Below are the code and all the weights of a small trained network. Each question names an input and a class and asks about switching units off, where a switched-off unit gives its printed mean instead of its output.

import numpy as np


def w(rows, s, z=0):
    codes = np.array(rows[::2]) - 128.0
    scale = np.full(codes.shape[1], s)
    scale[-1] = z or s
    return codes * scale


def f(y):
    return np.maximum(y, 0)


def log_softmax(a):
    a = a - a.max(-1, keepdims=True)
    return a - np.log(np.exp(a).sum(-1, keepdims=True))


def net(x, mask):
    res = np.array(x, float).reshape(1, 3) / 4 @ E
    y = f(res @ A[0][:, :-1].T + A[0][:, -1])
    res = res + np.where(mask, y, B[0][:, -1]) @ B[0][:, :-1]
    return log_softmax(res[-1] @ U[:, :-1].T + U[:, -1])


A, B = {}, {}
E = w([
[163,112,22],'x0',
[7,144,81],'x1',
[139,243,110],'x2',
],0.013)
A[0] = w([
[92,145,221,2],'neuron 0',
[137,179,109,47],'neuron 1',
[113,65,144,26],'neuron 2',
[149,133,40,64],'neuron 3',
[40,118,99,30],'neuron 4',
[137,153,220,33],'neuron 5',
[102,132,177,45],'neuron 6',
[148,201,131,63],'neuron 7',
[102,119,180,68],'neuron 8',
[85,131,111,47],'neuron 9',
[202,109,83,123],'neuron 10',
[140,188,116,42],'neuron 11',
[26,174,87,95],'neuron 12',
[156,223,119,96],'neuron 13',
[88,127,212,29],'neuron 14',
[58,152,213,58],'neuron 15',
[119,54,148,26],'neuron 16',
[144,84,21,8],'neuron 17',
[51,148,116,24],'neuron 18',
[78,131,111,30],'neuron 19',
[122,204,147,54],'neuron 20',
[84,117,56,148],'neuron 21',
[248,139,138,27],'neuron 22',
[125,23,88,49],'neuron 23',
[100,61,161,43],'neuron 24',
[130,191,102,64],'neuron 25',
[61,125,45,141],'neuron 26',
],0.014,0.0085)
B[0] = w([
[220,174,62,188],'neuron 0',
[124,106,84,153],'neuron 1',
[127,95,83,162],'neuron 2',
[134,218,101,185],'neuron 3',
[199,75,165,197],'neuron 4',
[206,154,105,197],'neuron 5',
[155,160,98,156],'neuron 6',
[98,58,76,179],'neuron 7',
[156,174,61,165],'neuron 8',
[210,112,141,153],'neuron 9',
[149,182,161,207],'neuron 10',
[103,81,73,158],'neuron 11',
[200,87,171,246],'neuron 12',
[54,50,73,214],'neuron 13',
[179,160,80,186],'neuron 14',
[194,202,110,210],'neuron 15',
[82,68,75,172],'neuron 16',
[173,240,58,189],'neuron 17',
[211,90,140,180],'neuron 18',
[206,106,156,155],'neuron 19',
[100,77,59,178],'neuron 20',
[168,144,184,218],'neuron 21',
[254,68,223,232],'neuron 22',
[85,97,52,202],'neuron 23',
[83,89,53,177],'neuron 24',
[84,94,77,169],'neuron 25',
[172,115,169,242],'neuron 26',
],0.0098,0.011)
U = w([
[201,71,203,94],'0',
[162,248,68,118],'1',
[94,33,41,116],'2',
[100,150,187,252],'3',
[78,191,182,104],'4',
[63,114,168,107],'5',
[93,136,155,105],'6',
[56,159,186,104],'7',
],0.013,0.03)

Each question gives the input, the list of numbers given to net, and the class t.
The units are the neurons (one row each of A and B). Each row of codes is followed by its name. A weight is (code - 128) times the scale printed after its matrix; where a second scale follows, it is the last column's (A, B and U).
mask holds one flag per neuron, in row order. A switched-off neuron (its flag False) gives its mean, the last column of its row in B, instead of its output. The means were averaged over made-up inputs and are rounded, as every weight is.
A unit's drop is (log p(t) with every unit on - log p(t) with that unit switched off) / (log p(t) with every unit on - log p(t) with every unit switched off).
The circuit of an input: a set's keep is (log p(t) with only the set's units on - log p(t) with every unit switched off) / (log p(t) with every unit on - log p(t) with every unit switched off). Starting from the 12 units with the biggest drops (on a tie, the unit counted first), units are removed one at a time, each time the one whose removal leaves the highest keep (on an exact tie, the one counted first), for as long as the keep stays at least 0.8.
circuit, biggest first: the units of the circuit, biggest drop first
top k neurons: the k neurons with the biggest drops, biggest first
drop when u is switched off: that unit's drop, to one decimal
input [-6,7,5], class 0: circuit, biggest first => [neuron 12]
input [7,3,-7], class 1: top 4 neurons => [neuron 17; neuron 3; neuron 13; neuron 21]
input [-6,-6,7], class 2: circuit, biggest first => [neuron 13; neuron 20]
input [5,6,7], class 2: top 3 neurons => [neuron 13; neuron 25; neuron 22]
input [4,4,4], class 0: circuit, biggest first => [neuron 12; neuron 26]
input [-8,7,3], class 1: top 2 neurons => [neuron 15; neuron 0]
input [7,-5,8], class 2: top 2 neurons => [neuron 13; neuron 7]
input [5,-4,-1], class 1: top 2 neurons => [neuron 17; neuron 12]
input [-4,-3,-1], class 1: top 2 neurons => [neuron 12; neuron 22]
input [-3,-1,2], class 3: top 2 neurons => [neuron 17; neuron 3]
input [8,8,0], class 0: top 3 neurons => [neuron 12; neuron 26; neuron 4]
input [6,-6,-7], class 2: top 2 neurons => [neuron 23; neuron 16]
input [6,6,5], class 0: top 2 neurons => [neuron 12; neuron 26]
input [-7,5,0], class 1: circuit, biggest first => [neuron 15]
input [-6,-3,8], class 2: drop when neuron 13 is switched off => 0.3
input [-3,-3,-1], class 3: drop when neuron 12 is switched off => 0.3
input [-3,6,6], class 0: drop when neuron 12 is switched off => 0.6
